Here is a tiny trained network, its code and every weight. The questions are about switching its units off for an input and a target symbol, where a switched-off unit gives its printed mean instead of its output.

import numpy as np


def w(rows, s, z=0):
    codes = np.array(rows[::2]) - 128.0
    scale = np.full(codes.shape[1], s)
    scale[-1] = z or s
    return codes * scale


def f(y):
    return np.maximum(y, 0)


def softmax(a):
    e = np.exp(a - a.max(-1, keepdims=True))
    return e / e.sum(-1, keepdims=True)


def log_softmax(a):
    a = a - a.max(-1, keepdims=True)
    return a - np.log(np.exp(a).sum(-1, keepdims=True))


def net(x, mask):
    ids = ['ζηθξπσφψω'.index(c) for c in x.split()]
    T = len(ids)
    res = E[ids] + P[:T]
    r = res
    for j in range(2):
        rows = slice(2 * j, 2 * j + 2)
        q, k, v = (r @ M[0][rows].T for M in (Q, K, V))
        z = softmax(np.where(np.tri(T) > 0, q @ k.T / 2**0.5, -1e9)) @ v
        o = O[0][rows]
        res = res + np.where(mask[j], z, o[:, -1]) @ o[:, :-1]
    y = f(res @ A[0][:, :-1].T + A[0][:, -1])
    res = res + np.where(mask[2:10], y, B[0][:, -1]) @ B[0][:, :-1]
    return log_softmax(res[-1] @ U[:, :-1].T + U[:, -1])


Q, K, V, O, A, B = {}, {}, {}, {}, {}, {}
E = w([
[205,152,165,169,89,120,112],'ζ',
[49,73,221,74,69,105,91],'η',
[44,73,156,101,48,75,113],'θ',
[97,150,106,168,153,145,79],'ξ',
[128,171,38,40,126,161,108],'π',
[122,111,201,117,133,130,252],'σ',
[114,196,101,91,174,81,139],'φ',
[127,171,86,174,77,166,50],'ψ',
[99,148,120,128,169,104,47],'ω',
],0.019)
P = w([
[215,98,59,95,121,2,123],'0',
[139,136,107,98,96,83,112],'1',
[179,188,113,140,139,110,127],'2',
[131,176,160,114,110,135,116],'3',
[119,182,164,120,105,149,111],'4',
[130,169,134,103,109,134,128],'5',
[123,146,118,141,101,199,86],'6',
[114,164,154,91,142,176,80],'7',
],0.0095)
Q[0] = w([
[209,20,111,126,165,144,71],'head 0',
[209,139,2,208,124,125,149],'head 0',
[93,175,147,78,101,103,59],'head 1',
[134,137,191,149,170,147,193],'head 1',
],0.008)
K[0] = w([
[80,58,156,168,94,126,113],'head 0',
[154,43,68,215,149,119,122],'head 0',
[138,158,64,82,154,113,107],'head 1',
[194,94,157,248,149,88,134],'head 1',
],0.011)
V[0] = w([
[65,254,101,139,111,201,152],'head 0',
[77,233,51,87,174,91,94],'head 0',
[186,127,202,191,84,102,41],'head 1',
[241,145,123,35,100,147,112],'head 1',
],0.0074)
O[0] = w([
[89,10,107,93,22,174,130,107],'head 0',
[99,81,118,61,103,153,55,244],'head 0',
[170,160,172,197,113,55,127,92],'head 1',
[146,216,139,138,136,254,122,252],'head 1',
],0.01,0.0035)
A[0] = w([
[28,100,150,73,171,110,89,243],'neuron 0',
[53,118,158,13,157,97,83,123],'neuron 1',
[101,60,147,98,235,144,133,45],'neuron 2',
[187,103,83,79,126,222,113,193],'neuron 3',
[87,90,124,174,121,19,104,133],'neuron 4',
[154,86,78,125,123,125,224,4],'neuron 5',
[220,91,95,82,47,149,79,75],'neuron 6',
[183,62,254,24,174,133,185,112],'neuron 7',
],0.0066,0.0038)
B[0] = w([
[180,123,140,158,158,137,96,254],'neuron 0',
[148,133,141,160,125,123,101,246],'neuron 1',
[127,91,159,86,79,108,79,133],'neuron 2',
[119,166,131,151,103,98,121,238],'neuron 3',
[190,132,122,129,160,95,182,195],'neuron 4',
[96,149,76,136,154,137,146,138],'neuron 5',
[129,175,130,160,161,130,171,197],'neuron 6',
[10,149,127,185,108,148,82,180],'neuron 7',
],0.012,0.009)
U = w([
[166,169,234,210,83,188,181,132],'ζ',
[69,254,174,176,166,110,111,252],'η',
[38,177,117,59,108,236,84,5],'θ',
[87,205,133,223,66,119,123,111],'ξ',
[107,102,144,174,227,146,87,69],'π',
[107,110,140,93,70,15,147,62],'σ',
[29,156,95,154,217,184,231,60],'φ',
[69,111,122,30,119,141,64,242],'ψ',
[114,56,13,237,212,178,127,10],'ω',
],0.0062,0.0041)

Each question gives the input, a string of symbols that net reads in full, and the target symbol t.
The units are the heads (2 rows each of Q, K, V and O) and the neurons (one row each of A and B). Each row of codes is followed by its name. A weight is (code - 128) times the scale printed after its matrix; where a second scale follows, it is the last column's (O, A, B and U).
mask holds one flag per unit, heads first, then neurons. A switched-off unit (its flag False) gives its mean, the last column of its rows in O or B, instead of its output. The means were averaged over made-up inputs and are rounded, as every weight is.
A unit's drop is (log p(t) with every unit on - log p(t) with that unit switched off) / (log p(t) with every unit on - log p(t) with every unit switched off).
The circuit of an input: a set's keep is (log p(t) with only the set's units on - log p(t) with every unit switched off) / (log p(t) with every unit on - log p(t) with every unit switched off). Starting from all 10 units, units are removed one at a time, each time the one whose removal leaves the highest keep (on an exact tie, the one counted first), for as long as the keep stays at least 0.8.
units of the circuit, in order: the units of the circuit, biggest drop first
top k neurons: the k neurons with the biggest drops, biggest first
heads that matter: for each layer, one digit per head in row order, 1 if its drop is at least 0.15 and else 0, layers parted by /
drop of u: that unit's drop, to one decimal
input π θ η θ σ θ σ η, target θ: units of the circuit, in order : head 1
input θ φ ω ψ π θ η, target θ: heads that matter : 11
input η π σ θ, target θ: heads that matter : 01
input σ σ σ η σ, target φ: heads that matter : 11
input θ θ θ ξ σ ξ ψ θ, target σ: units of the circuit, in order : head 1; neuron 4
input θ θ θ θ σ ξ σ σ, target φ: heads that matter : 10
input θ θ θ θ φ, target ψ: heads that matter : 10
input η σ π σ, target θ: heads that matter : 10
input θ σ σ θ ψ π θ ω, target θ: heads that matter : 01
input η σ π, target θ: top 2 neurons : neuron 4; neuron 0
input θ π ξ ψ ω, target θ: drop of neuron 0 : -0.1
input σ π ψ, target θ: drop of neuron 1 : 0.1
input θ ψ θ, target σ: drop of head 1 : 0.7
